Small tables with named rows and columns. After each table, cells are looked up by row and column.

Table det
cols = rer, tosod, bes, pafoti, tope, temuzi
fuf: [-14, -831, 347, -267, 295, -333]
zor: [-54, 273, 532, -379, 90, 35]
fup: [-257, 12, 579, -379, -216, -425]
tolomon: [-297, 224, 579, -154, -319, -471]
zasidu: [108, 125, 764, -323, 704, -379]
sosoto: [-54, -224, 532, 14, 602, -287]
dupoka: [-54, -88, 811, -210, 295, -379]
goda: [-95, -24, 393, -154, 295, -241]
gon: [68, -509, 532, -547, 90, 35]
gaz: [-176, -68, 950, 295, 397, -379]
fata: [-297, -65, 440, -267, -319, -333]
nekam: [-54, 0, 486, -323, 500, -425]
vam: [189, -519, 718, -210, 704, -149]

zasidu, temuzi: -379
fata, tosod: -65
goda, temuzi: -241
fata, bes: 440
goda, rer: -95
goda, tope: 295
nekam, tope: 500
nekam, tosod: 0
nekam, bes: 486
vam, temuzi: -149
Which row has the largest pafoti? gaz

gim =
	guk	lak	gokemid	bul	nev	geku	vis	regunuk	pegulut
pidezet	70.060	66.107	63.004	87.328	89.258	53.537	58.380	52.989	74.835
pagogu	59.960	70.017	57.571	43.523	60.462	77.449	78.659	70.142	65.811
sed	80.725	53.544	64.948	83.233	67.194	60.944	49.107	79.683	83.025
fon	69.419	68.682	61.676	66.835	54.145	74.931	77.308	71.314	62.979
sib	57.050	67.078	66.602	11.364	60.370	66.411	64.458	51.955	66.584
rotifen	35.578	68.698	58.147	45.601	57.979	56.801	56.810	75.264	32.269
kana	57.436	66.959	67.246	61.086	74.253	67.048	68.168	57.519	99.076
rof	61.905	63.726	70.133	94.413	60.499	60.276	70.994	47.497	84.295
mel	63.684	60.779	81.699	78.040	56.092	65.456	90.744	69.838	82.240

fon, bul => 66.835
fon, regunuk => 71.314
fon, gokemid => 61.676
pidezet, nev => 89.258
rof, pegulut => 84.295
sed, nev => 67.194
pagogu, vis => 78.659
sib, lak => 67.078
Row with the largest gokemid: mel

makov:
	teladup	gon	lokale	vufunaf	gagido
dev	41	861	242	-884	799
fot	641	-790	505	385	-419
vos	36	727	181	-689	965

gagido of vos = 965
gon of vos = 727
vufunaf of fot = 385
gon of fot = -790
lokale of vos = 181
gon of dev = 861
vufunaf of vos = -689
gagido of dev = 799
teladup of dev = 41
teladup of fot = 641
Row with the largest gagido: vos

zimeris.tsv
	zemesa	dusola	zodof	peramop	domi
kubafef	6509	7703	6838	6908	7371
maf	6869	6826	6031	6109	6389
biman	7059	7106	6779	6687	6993
fuv	4592	4758	4267	4391	4421
letepaz	7115	7097	6609	6592	6912
rol	7125	5203	231	1675	1733
gesona	3856	2222	8039	6542	6149
gaz	5269	4087	5657	5168	5001
zugom	3113	5349	6264	5931	6110

zugom, zodof -> 6264
gaz, peramop -> 5168
rol, domi -> 1733
fuv, dusola -> 4758
biman, dusola -> 7106
maf, domi -> 6389
kubafef, zodof -> 6838
letepaz, peramop -> 6592
biman, zodof -> 6779
rol, dusola -> 5203
letepaz, dusola -> 7097
gaz, domi -> 5001
zugom, domi -> 6110
kubafef, peramop -> 6908
fuv, zodof -> 4267
gesona, zemesa -> 3856
maf, zodof -> 6031
maf, zemesa -> 6869
gaz, zemesa -> 5269
rol, peramop -> 1675

vave =
columns: boremi, koseg, kubomop, lolu, mus, fek, mokudal, kuga
tas: [41.24, 30.52, 38.12, 36.86, 41.00, 38.86, 36.86, 36.86]
fiso: [31.41, 76.55, 32.13, 32.03, 26.35, 25.08, 33.23, 30.77]
zifado: [36.86, 39.92, 28.15, 36.86, 13.99, 37.13, 31.06, 36.09]

kubomop of fiso is 32.13
boremi of tas is 41.24
kuga of tas is 36.86
mus of tas is 41.00
boremi of fiso is 31.41
mus of zifado is 13.99
lolu of fiso is 32.03
boremi of zifado is 36.86
kubomop of zifado is 28.15
kuga of zifado is 36.09
lolu of tas is 36.86
mokudal of zifado is 31.06
fek of tas is 38.86
mokudal of fiso is 33.23
koseg of tas is 30.52
fek of zifado is 37.13

Table nef
          nuf  tad   kon  tadu  sudade  zova  dulus  dofizu  geti
pon       0.1  1.2   0.8   2.7     2.9   2.6   -1.2     0.4   8.8
ruvaz     0.7  7.3   0.6   3.6     1.5   1.0    6.6     1.0   2.4
bisit    -1.7  4.3  -1.0   3.7    -1.7   5.4   -1.2    -0.9  -3.1
rifur     3.5  3.4   3.5   3.5     9.9   5.5    2.4     3.2   8.4
tanopop   8.2  0.2   7.9   3.3     2.2   3.5    3.8     7.7   2.1
sobe      7.6  4.7   6.9   4.2     5.6   5.3    7.2     7.3  -0.8
suv      -0.8  0.0   0.2   3.1     4.4   7.6   -6.2    -0.4   5.1

What is the geti of rifur in nef?
8.4
What is the nuf of pon in nef?
0.1
What is the zova of suv in nef?
7.6
What is the dulus of bisit in nef?
-1.2
What is the kon of pon in nef?
0.8
What is the kon of rifur in nef?
3.5
What is the geti of bisit in nef?
-3.1
Row with the largest nuf: tanopop

Table zazi
	lovul	rodubag	nol	biga	pivima	butubu
fuziz	61	68	72	76	62	68
goza	56	53	43	29	34	54
detozon	64	92	83	61	23	90
lasu	68	48	50	68	66	46
pigote	57	63	61	59	59	60

biga of pigote = 59
butubu of goza = 54
lovul of lasu = 68
biga of goza = 29
biga of fuziz = 76
lovul of fuziz = 61
nol of goza = 43
pivima of goza = 34
pivima of detozon = 23
butubu of detozon = 90
butubu of lasu = 46
rodubag of pigote = 63
biga of detozon = 61
pivima of lasu = 66
rodubag of goza = 53
lovul of goza = 56
pivima of pigote = 59
butubu of fuziz = 68
butubu of pigote = 60

tobiko =
        zukita    vik
guvup    51032  79826
kimoro   61860   5469
zib      33841  37016

zib, vik -> 37016
zib, zukita -> 33841
guvup, vik -> 79826
kimoro, vik -> 5469
guvup, zukita -> 51032
kimoro, zukita -> 61860

nuf =
	dag	tasitup	zul	lali	lumedek	votas	fug	beru
nak	93053	-13384	44846	30392	-35394	-11522	15778	-18236
der	-92297	-32726	-58185	-51808	4991	-9853	-33637	-11781
kimo	6985	-1796	20080	3940	2331	520	-6839	-11003

What is the zul of kimo in nuf?
20080
What is the fug of nak in nuf?
15778
What is the fug of der in nuf?
-33637
What is the tasitup of der in nuf?
-32726
What is the tasitup of kimo in nuf?
-1796
What is the votas of der in nuf?
-9853
What is the votas of kimo in nuf?
520
What is the beru of der in nuf?
-11781
What is the beru of kimo in nuf?
-11003
What is the lali of der in nuf?
-51808
What is the lumedek of kimo in nuf?
2331
What is the lumedek of nak in nuf?
-35394
What is the lali of kimo in nuf?
3940
What is the tasitup of nak in nuf?
-13384
What is the fug of kimo in nuf?
-6839
What is the lali of nak in nuf?
30392
What is the zul of der in nuf?
-58185
Row with the largest votas: kimo

bota =
fields: ruv, fodir
binu: [186, 237]
kudo: [193, 242]
zut: [98, 62]
vene: [147, 125]
tapib: [181, 181]
godekob: [199, 221]
kep: [190, 240]
zeg: [169, 221]
sigopog: [199, 221]
moge: [195, 242]
todulut: [184, 187]
ligiv: [155, 205]
zesub: [92, 57]
bik: [186, 237]

ruv of sigopog = 199
fodir of kudo = 242
ruv of vene = 147
fodir of godekob = 221
ruv of binu = 186
ruv of zeg = 169
ruv of zut = 98
fodir of bik = 237
fodir of moge = 242
ruv of godekob = 199
fodir of todulut = 187
ruv of todulut = 184
fodir of binu = 237
ruv of moge = 195

dovozus
columns: rak, kug, kopuv, rufogo, ledi, veb, nik, vifinub, sev
rap: [33982, 39636, 30797, 78447, 12844, 32148, 13143, 39117, 44524]
vil: [25009, 20268, 28418, 47735, 58424, 73219, 76399, 70528, 72961]
nagobu: [40315, 53772, 27572, 66774, 71682, 41981, 27497, 48703, 34311]
vitona: [36333, 20938, 41331, 51909, 36537, 75062, 78085, 45022, 46339]
zotu: [34789, 53513, 9899, 42620, 14029, 54298, 73825, 56275, 49886]
vikotat: [53714, 48515, 26703, 36670, 46650, 74020, 66621, 59123, 62282]
vurogom: [36633, 45684, 12202, 58384, 76603, 42876, 9130, 50672, 67186]
gemad: [35217, 19582, 43704, 33700, 31625, 70226, 82252, 65520, 11701]

veb of vil = 73219
ledi of vil = 58424
kopuv of gemad = 43704
kopuv of rap = 30797
rufogo of gemad = 33700
kopuv of nagobu = 27572
kopuv of vikotat = 26703
vifinub of vil = 70528
sev of gemad = 11701
vifinub of nagobu = 48703
rufogo of vitona = 51909
vifinub of gemad = 65520
rak of vurogom = 36633
vifinub of vikotat = 59123
kug of rap = 39636
kug of zotu = 53513

